Here is a tiny trained network, its code and every weight. The questions are about switching its units off for an input and a target symbol, where a switched-off unit gives its printed mean instead of its output.

import numpy as np


def w(rows, s, z=0):
    codes = np.array(rows[::2]) - 128.0
    scale = np.full(codes.shape[1], s)
    scale[-1] = z or s
    return codes * scale


def norm(h):
    return h / np.sqrt((h * h).mean(-1, keepdims=True) + 1e-5)


def f(y):
    return y / 2 * (1 + np.tanh(0.7978845608 * (y + 0.044715 * y**3)))


def softmax(a):
    e = np.exp(a - a.max(-1, keepdims=True))
    return e / e.sum(-1, keepdims=True)


def log_softmax(a):
    a = a - a.max(-1, keepdims=True)
    return a - np.log(np.exp(a).sum(-1, keepdims=True))


def net(x, mask):
    ids = ['αβγδεζηθλμξστφψω'.index(c) for c in x.split()]
    T = len(ids)
    res = E[ids] + P[:T]
    r = norm(res)
    for j in range(3):
        rows = slice(2 * j, 2 * j + 2)
        q, k, v = (r @ M[0][rows].T for M in (Q, K, V))
        z = softmax(np.where(np.tri(T) > 0, q @ k.T / 2**0.5, -1e9)) @ v
        o = O[0][rows]
        res = res + np.where(mask[j], z, o[:, -1]) @ o[:, :-1]
    y = f(norm(res) @ A[0][:, :-1].T + A[0][:, -1])
    res = res + np.where(mask[3:11], y, B[0][:, -1]) @ B[0][:, :-1]
    return log_softmax(norm(res)[-1] @ U[:, :-1].T + U[:, -1])


Q, K, V, O, A, B = {}, {}, {}, {}, {}, {}
E = w([
[54,128,91],'α',
[158,117,176],'β',
[80,72,159],'γ',
[91,188,200],'δ',
[121,6,137],'ε',
[190,122,35],'ζ',
[132,107,138],'η',
[103,104,231],'θ',
[167,94,45],'λ',
[124,111,68],'μ',
[150,111,173],'ξ',
[191,116,96],'σ',
[121,70,42],'τ',
[150,176,90],'φ',
[143,151,118],'ψ',
[117,105,79],'ω',
],0.018)
P = w([
[19,89,71],'0',
[7,120,93],'1',
[3,133,106],'2',
[11,162,109],'3',
[14,151,142],'4',
[28,170,130],'5',
[29,160,143],'6',
[45,187,141],'7',
[55,189,147],'8',
[63,183,162],'9',
[68,176,168],'10',
[61,186,176],'11',
[73,203,152],'12',
[68,168,135],'13',
],0.0021)
Q[0] = w([
[68,108,114],'H1',
[44,120,136],'H1',
[204,59,121],'H2',
[9,160,169],'H2',
[122,100,188],'H3',
[149,141,172],'H3',
],0.014)
K[0] = w([
[23,61,142],'H1',
[65,16,221],'H1',
[208,190,57],'H2',
[9,12,70],'H2',
[42,201,111],'H3',
[86,1,88],'H3',
],0.007)
V[0] = w([
[76,147,128],'H1',
[180,253,150],'H1',
[52,170,129],'H2',
[195,78,28],'H2',
[128,239,180],'H3',
[245,101,54],'H3',
],0.0063)
O[0] = w([
[108,103,174,100],'H1',
[40,203,246,104],'H1',
[17,155,137,75],'H2',
[253,92,94,253],'H2',
[231,112,119,53],'H3',
[73,197,205,249],'H3',
],0.0042,0.0047)
A[0] = w([
[211,180,66,31],'N1',
[77,32,192,2],'N2',
[175,88,162,194],'N3',
[192,187,1,113],'N4',
[50,212,118,26],'N5',
[184,100,143,57],'N6',
[108,45,56,151],'N7',
[201,31,8,212],'N8',
],0.0061,0.0019)
B[0] = w([
[89,109,236,168],'N1',
[150,3,85,120],'N2',
[141,194,92,154],'N3',
[22,141,178,204],'N4',
[239,89,10,127],'N5',
[128,66,74,138],'N6',
[136,222,217,162],'N7',
[180,200,149,254],'N8',
],0.0048,0.0072)
U = w([
[132,134,135,82],'α',
[120,86,121,254],'β',
[163,138,133,101],'γ',
[43,129,69,143],'δ',
[133,136,132,61],'ε',
[146,163,168,97],'ζ',
[168,122,23,161],'η',
[179,53,100,196],'θ',
[115,173,127,85],'λ',
[129,145,119,76],'μ',
[139,144,106,97],'ξ',
[81,205,215,164],'σ',
[132,138,131,62],'τ',
[98,114,193,150],'φ',
[250,172,161,144],'ψ',
[141,136,106,83],'ω',
],0.016,0.0083)

Each question gives the input, a string of symbols that net reads in full, and the target symbol t.
The units are the heads (2 rows each of Q, K, V and O) and the neurons (one row each of A and B). Each row of codes is followed by its name. A weight is (code - 128) times the scale printed after its matrix; where a second scale follows, it is the last column's (O, A, B and U).
mask holds one flag per unit, heads first, then neurons. A switched-off unit (its flag False) gives its mean, the last column of its rows in O or B, instead of its output. The means were averaged over made-up inputs and are rounded, as every weight is.
A unit's drop is (log p(t) with every unit on - log p(t) with that unit switched off) / (log p(t) with every unit on - log p(t) with every unit switched off).
The circuit of an input: a set's keep is (log p(t) with only the set's units on - log p(t) with every unit switched off) / (log p(t) with every unit on - log p(t) with every unit switched off). Starting from all 11 units, units are removed one at a time, each time the one whose removal leaves the highest keep (on an exact tie, the one counted first), for as long as the keep stays at least 0.8.
circuit, biggest first: the units of the circuit, biggest drop first
unit that matters most: the unit with the biggest drop
k most important neurons: the k neurons with the biggest drops, biggest first
heads that matter: for each layer, one digit per head in row order, 1 if its drop is at least 0.15 and else 0, layers parted by /
drop when u is switched off: that unit's drop, to one decimal
input η σ η λ σ λ σ γ, target β: 2 most important neurons => (N2; N4)
input σ λ σ σ γ λ ψ σ λ η ω, target σ: circuit, biggest first => (N7)
input σ σ ξ η, target ψ: heads that matter => 100
input σ σ ξ, target ψ: heads that matter => 010
input α δ ψ γ α σ λ μ ψ σ, target σ: circuit, biggest first => (H1; H2)
input σ η σ σ δ σ ζ, target ψ: circuit, biggest first => (H2; N1; N8; H3)
input σ λ ζ λ σ α ψ φ ξ σ γ, target β: circuit, biggest first => (N2; H1)
input β ζ ψ λ η σ σ γ δ μ, target σ: circuit, biggest first => (N7; N4)
input μ τ α σ λ, target ψ: 2 most important neurons => (N8; N7)
input β σ σ μ μ μ σ ξ σ σ μ μ, target σ: circuit, biggest first => (N4; N7)
input ζ λ γ δ λ η ξ ξ η, target ψ: heads that matter => 000
input ξ ξ η θ β η θ λ ξ, target θ: 2 most important neurons => (N8; N2)
input ψ ε σ σ σ σ σ ζ λ, target ψ: drop when H2 is switched off => 0.7
input ω μ α ξ β, target θ: drop when N8 is switched off => 0.4
input θ λ λ σ σ δ ξ, target ψ: drop when H2 is switched off => 0.2
input η ξ ξ, target θ: unit that matters most => N2
